Here is a tiny trained network, its code and every weight. The questions are about switching its units off for an input and a target symbol, where a switched-off unit gives its printed mean instead of its output.

import numpy as np


def w(rows, s, z=0):
    codes = np.array(rows[::2]) - 128.0
    scale = np.full(codes.shape[1], s)
    scale[-1] = z or s
    return codes * scale


def norm(h):
    return h / np.sqrt((h * h).mean(-1, keepdims=True) + 1e-5)


def f(y):
    return np.maximum(y, 0)


def softmax(a):
    e = np.exp(a - a.max(-1, keepdims=True))
    return e / e.sum(-1, keepdims=True)


def log_softmax(a):
    a = a - a.max(-1, keepdims=True)
    return a - np.log(np.exp(a).sum(-1, keepdims=True))


def net(x, mask):
    ids = ['ΓΛαβδεηξψ'.index(c) for c in x.split()]
    T = len(ids)
    res = E[ids] + P[:T]
    u = 0
    for l in range(2):
        q, k, v = (norm(res) @ M[l].T for M in (Q, K, V))
        z = softmax(np.where(np.tri(T) > 0, q @ k.T / 2**0.5, -1e9)) @ v
        res = res + np.where(mask[u], z, O[l][:, -1]) @ O[l][:, :-1]
        u += 1
        y = f(norm(res) @ A[l][:, :-1].T + A[l][:, -1])
        res = res + np.where(mask[u : u + 8], y, B[l][:, -1]) @ B[l][:, :-1]
        u += 8
    return log_softmax(norm(res)[-1] @ U[:, :-1].T + U[:, -1])


Q, K, V, O, A, B = {}, {}, {}, {}, {}, {}
E = w([
[192,158,92],'Γ',
[162,158,120],'Λ',
[2,102,85],'α',
[138,157,104],'β',
[12,101,79],'δ',
[119,131,199],'ε',
[121,41,165],'η',
[117,49,161],'ξ',
[235,109,86],'ψ',
],0.011)
P = w([
[128,134,174],'0',
[183,80,144],'1',
[132,3,77],'2',
[99,19,82],'3',
[96,39,80],'4',
[184,113,87],'5',
[97,180,99],'6',
[103,179,99],'7',
[95,205,112],'8',
[127,210,116],'9',
],0.0078)
Q[0] = w([
[254,175,109],'0.h0',
[174,75,71],'0.h0',
],0.0061)
K[0] = w([
[117,224,71],'0.h0',
[114,149,2],'0.h0',
],0.0048)
V[0] = w([
[141,25,99],'0.h0',
[87,2,207],'0.h0',
],0.0061)
O[0] = w([
[247,146,174,253],'0.h0',
[229,128,115,218],'0.h0',
],0.014,0.0025)
A[0] = w([
[84,140,93,100],'0.n0',
[129,72,233,127],'0.n1',
[188,122,95,134],'0.n2',
[149,109,202,135],'0.n3',
[124,67,236,121],'0.n4',
[128,255,101,254],'0.n5',
[204,121,115,165],'0.n6',
[115,95,153,145],'0.n7',
],0.012,0.0079)
B[0] = w([
[124,134,113,145],'0.n0',
[221,191,57,162],'0.n1',
[94,87,166,213],'0.n2',
[163,135,50,167],'0.n3',
[237,252,98,159],'0.n4',
[134,47,136,255],'0.n5',
[68,89,122,250],'0.n6',
[190,172,177,145],'0.n7',
],0.011,0.0092)
Q[1] = w([
[96,192,9],'1.h0',
[70,45,105],'1.h0',
],0.013)
K[1] = w([
[115,77,222],'1.h0',
[3,254,112],'1.h0',
],0.0087)
V[1] = w([
[190,62,255],'1.h0',
[226,68,33],'1.h0',
],0.0097)
O[1] = w([
[131,160,250,46],'1.h0',
[96,199,97,254],'1.h0',
],0.021,0.0037)
A[1] = w([
[156,173,91,149],'1.n0',
[124,134,178,78],'1.n1',
[143,36,140,131],'1.n2',
[90,152,255,45],'1.n3',
[169,13,118,118],'1.n4',
[43,126,154,254],'1.n5',
[181,157,109,149],'1.n6',
[140,53,201,18],'1.n7',
],0.015,0.0048)
B[1] = w([
[124,246,130,189],'1.n0',
[112,1,132,135],'1.n1',
[148,168,154,222],'1.n2',
[169,27,138,152],'1.n3',
[71,190,184,255],'1.n4',
[209,214,129,186],'1.n5',
[65,126,198,181],'1.n6',
[96,231,56,159],'1.n7',
],0.0096)
U = w([
[126,202,133,113],'Γ',
[72,169,181,39],'Λ',
[162,71,78,255],'α',
[36,86,135,178],'β',
[156,116,12,187],'δ',
[127,170,39,43],'ε',
[177,105,145,119],'η',
[194,92,153,194],'ξ',
[247,206,90,219],'ψ',
],0.011,0.0019)

Each question gives the input, a string of symbols that net reads in full, and the target symbol t.
The units are the heads (2 rows each of Q, K, V and O) and the neurons (one row each of A and B). Each row of codes is followed by its name. A weight is (code - 128) times the scale printed after its matrix; where a second scale follows, it is the last column's (O, A, B and U).
mask holds one flag per unit, layer by layer, with each layer's heads first. A switched-off unit (its flag False) gives its mean, the last column of its rows in O or B, instead of its output. The means were averaged over made-up inputs and are rounded, as every weight is.
A unit's drop is (log p(t) with every unit on - log p(t) with that unit switched off) / (log p(t) with every unit on - log p(t) with every unit switched off).
The circuit of an input: a set's keep is (log p(t) with only the set's units on - log p(t) with every unit switched off) / (log p(t) with every unit on - log p(t) with every unit switched off). Starting from the 12 units with the biggest drops (on a tie, the unit counted first), units are removed one at a time, each time the one whose removal leaves the highest keep (on an exact tie, the one counted first), for as long as the keep stays at least 0.8.
units of the circuit, in order: the units of the circuit, biggest drop first
unit that matters most: the unit with the biggest drop
k most important neurons: the k neurons with the biggest drops, biggest first
k most important neurons of layer l: the k neurons of layer l with the biggest drops, biggest first
input Λ Γ α, target Λ: 4 most important neurons : 0.n3; 0.n1; 1.n4; 0.n4
input δ Λ δ ξ ξ Λ β δ Λ, target δ: units of the circuit, in order : 1.h0; 0.n2; 0.n5
input Λ δ Γ, target Λ: 2 most important neurons of layer 0 : 0.n1; 0.n3
input Λ ε δ, target Λ: 2 most important neurons of layer 1 : 1.n4; 1.n2
input δ δ δ ε ξ β, target δ: 3 most important neurons : 0.n6; 0.n2; 0.n5
input δ δ β η Γ η δ δ δ α, target δ: 4 most important neurons : 0.n2; 0.n6; 0.n5; 0.n0
input α δ β, target α: 4 most important neurons : 0.n6; 0.n2; 0.n0; 0.n5
input δ ξ α Γ, target δ: 4 most important neurons : 0.n2; 0.n6; 0.n5; 0.n0
input δ ε ξ Λ ξ ε ξ ψ, target δ: 3 most important neurons : 0.n6; 0.n5; 0.n0
input δ Λ β β Λ ψ ψ β α, target δ: 4 most important neurons of layer 0 : 0.n2; 0.n6; 0.n0; 0.n5
input ξ ε ε α ξ ε β, target ξ: most important neuron : 1.n3
input δ Λ Γ β η η ψ ψ, target δ: units of the circuit, in order : 1.h0; 0.n5; 0.n2; 0.n1
input δ Λ ε ε Γ, target δ: 4 most important neurons : 0.n6; 0.n2; 0.n5; 0.n0
input ξ Λ β δ, target ξ: most important neuron of layer 1 : 1.n3
input α ξ Γ Λ, target α: 4 most important neurons : 0.n6; 0.n0; 0.n2; 0.n4
input ψ η η ψ δ δ, target ψ: 4 most important neurons : 1.n5; 0.n5; 0.n1; 0.n4
input β β δ ξ ξ δ, target β: 2 most important neurons of layer 1 : 1.n4; 1.n0
input ξ Λ α β ε Γ Λ β α β, target ξ: 2 most important neurons : 0.n5; 1.n3
input Λ α ξ β ψ β ξ β, target Λ: 3 most important neurons of layer 1 : 1.n4; 1.n7; 1.n2
input Λ ξ δ, target Λ: 2 most important neurons : 1.n4; 0.n1
input ξ β ε ε ε Λ β α ξ ψ, target ξ: 2 most important neurons : 1.n3; 1.n5
input ξ Λ α δ α Λ β α, target ξ: 3 most important neurons of layer 0 : 0.n3; 0.n1; 0.n5
input ξ δ Γ, target ξ: 2 most important neurons : 1.n3; 0.n2
input δ η ψ δ Γ η β ξ ξ Λ, target δ: 2 most important neurons : 0.n5; 0.n6
input δ η δ ξ β ε Λ δ, target δ: unit that matters most : 0.n2
input β Λ δ ξ η β α, target β: 3 most important neurons of layer 0 : 0.n1; 0.n4; 0.n3
input β Γ ξ ξ β, target β: 2 most important neurons of layer 1 : 1.n4; 1.n0
input ξ Γ ψ, target ξ: most important neuron of layer 0 : 0.n2
input β Γ ε Γ, target β: 2 most important neurons of layer 1 : 1.n4; 1.n0
